Here is a tiny trained network, its code and every weight. The questions are about switching its units off for an input and a class, where a switched-off unit gives its printed mean instead of its output.

import numpy as np


def w(rows, s, z=0):
    codes = np.array(rows[::2]) - 128.0
    scale = np.full(codes.shape[1], s)
    scale[-1] = z or s
    return codes * scale


def norm(h):
    return h / np.sqrt((h * h).mean(-1, keepdims=True) + 1e-5)


def f(y):
    return y / 2 * (1 + np.tanh(0.7978845608 * (y + 0.044715 * y**3)))


def log_softmax(a):
    a = a - a.max(-1, keepdims=True)
    return a - np.log(np.exp(a).sum(-1, keepdims=True))


def net(x, mask):
    res = np.array(x, float).reshape(1, 2) / 4 @ E
    u = 0
    for l in range(3):
        y = f(norm(res) @ A[l][:, :-1].T + A[l][:, -1])
        res = res + np.where(mask[u : u + 5], y, B[l][:, -1]) @ B[l][:, :-1]
        u += 5
    return log_softmax(norm(res)[-1] @ U[:, :-1].T + U[:, -1])


A, B = {}, {}
E = w([
[223,246,119,163,140,130,17,170,101,190],'x0',
[2,202,123,151,52,49,211,252,148,189],'x1',
],0.00058)
A[0] = w([
[69,58,135,142,116,125,219,99,147,35,171],'0.n1',
[116,137,43,112,144,98,166,137,195,109,114],'0.n2',
[128,141,61,110,120,126,154,158,152,128,3],'0.n3',
[15,200,9,249,57,17,171,218,119,156,212],'0.n4',
[173,214,85,185,151,134,26,136,74,196,162],'0.n5',
],0.0012,0.0016)
B[0] = w([
[221,154,207,113,91,242,79,102,97,149,183],'0.n1',
[115,138,181,145,9,185,126,120,49,169,126],'0.n2',
[47,162,168,217,28,11,80,167,75,213,83],'0.n3',
[225,119,124,26,168,142,101,73,124,122,249],'0.n4',
[113,66,238,95,65,209,173,94,133,143,177],'0.n5',
],0.0011,0.0018)
A[1] = w([
[53,198,58,138,95,58,202,214,143,154,67],'1.n1',
[41,28,102,146,142,105,218,102,165,48,59],'1.n2',
[178,109,167,121,157,197,123,92,135,112,164],'1.n3',
[39,199,100,166,86,56,183,212,107,168,3],'1.n4',
[195,222,120,255,148,104,8,172,132,196,53],'1.n5',
],0.0022,0.00053)
B[1] = w([
[229,72,101,113,220,136,50,47,144,62,181],'1.n1',
[85,159,201,235,62,190,96,212,60,220,191],'1.n2',
[163,143,94,55,143,39,116,151,183,131,253],'1.n3',
[200,68,99,75,220,119,91,36,167,30,163],'1.n4',
[1,32,194,201,35,209,212,164,96,139,191],'1.n5',
],0.0017,0.0016)
A[2] = w([
[111,210,59,58,121,2,165,205,180,166,5],'2.n1',
[38,88,195,204,60,202,181,167,81,133,89],'2.n2',
[161,116,75,122,184,112,88,65,118,77,174],'2.n3',
[160,199,129,179,181,158,74,123,121,129,84],'2.n4',
[136,158,59,176,206,114,101,76,166,52,98],'2.n5',
],0.0035,0.0022)
B[2] = w([
[49,55,54,96,27,58,251,225,36,90,147],'2.n1',
[73,233,191,226,43,184,85,224,211,251,254],'2.n2',
[170,79,177,91,185,170,141,99,193,87,228],'2.n3',
[27,144,111,133,84,70,189,162,138,131,111],'2.n4',
[231,102,186,96,146,194,48,58,123,157,162],'2.n5',
],0.0026,0.0035)
U = w([
[248,13,234,6,250,237,19,4,248,9,254],'0',
[8,250,249,250,2,248,15,246,246,253,254],'1',
[10,10,11,14,6,5,247,246,11,11,193],'2',
[10,233,8,248,225,5,1,7,9,48,1],'3',
],0.0039,0.0037)

Each question gives the input, the list of numbers given to net, and the class t.
The units are the neurons (one row each of A and B). Each row of codes is followed by its name. A weight is (code - 128) times the scale printed after its matrix; where a second scale follows, it is the last column's (A, B and U).
mask holds one flag per neuron, layer by layer. A switched-off neuron (its flag False) gives its mean, the last column of its row in B, instead of its output. The means were averaged over made-up inputs and are rounded, as every weight is.
A unit's drop is (log p(t) with every unit on - log p(t) with that unit switched off) / (log p(t) with every unit on - log p(t) with every unit switched off).
most important unit: the unit with the biggest drop
top k neurons: the k neurons with the biggest drops, biggest first
top k neurons in layer l: the k neurons of layer l with the biggest drops, biggest first
drop when u is switched off: that unit's drop, to one decimal
input [-1,-2], class 2: most important unit	1.n1
input [-2,-1], class 2: top 2 neurons	0.n1, 1.n1
input [-6,-4], class 1: top 2 neurons	0.n4, 1.n2
input [1,-3], class 2: top 2 neurons	1.n3, 1.n1
input [3,0], class 2: top 2 neurons	0.n5, 1.n2
input [-1,-3], class 2: top 4 neurons	1.n1, 1.n3, 1.n4, 2.n1
input [-6,8], class 0: top 2 neurons	1.n1, 1.n4
input [-1,3], class 2: top 2 neurons	0.n4, 2.n1
input [-2,0], class 2: top 2 neurons	0.n1, 2.n1
input [-5,-3], class 1: top 3 neurons	1.n2, 0.n4, 1.n1
input [3,-2], class 2: top 3 neurons	1.n3, 0.n5, 1.n2
input [-3,-3], class 2: top 3 neurons in layer 0	0.n1, 0.n4, 0.n5
input [0,3], class 2: top 2 neurons	0.n4, 2.n1
input [1,1], class 2: most important unit	2.n1
input [-8,-6], class 1: top 3 neurons in layer 1	1.n2, 1.n1, 1.n4
input [-8,-3], class 1: drop when 0.n2 is switched off	0.0
input [-3,-1], class 2: drop when 0.n1 is switched off	1.0
input [5,5], class 0: drop when 1.n1 is switched off	1.2
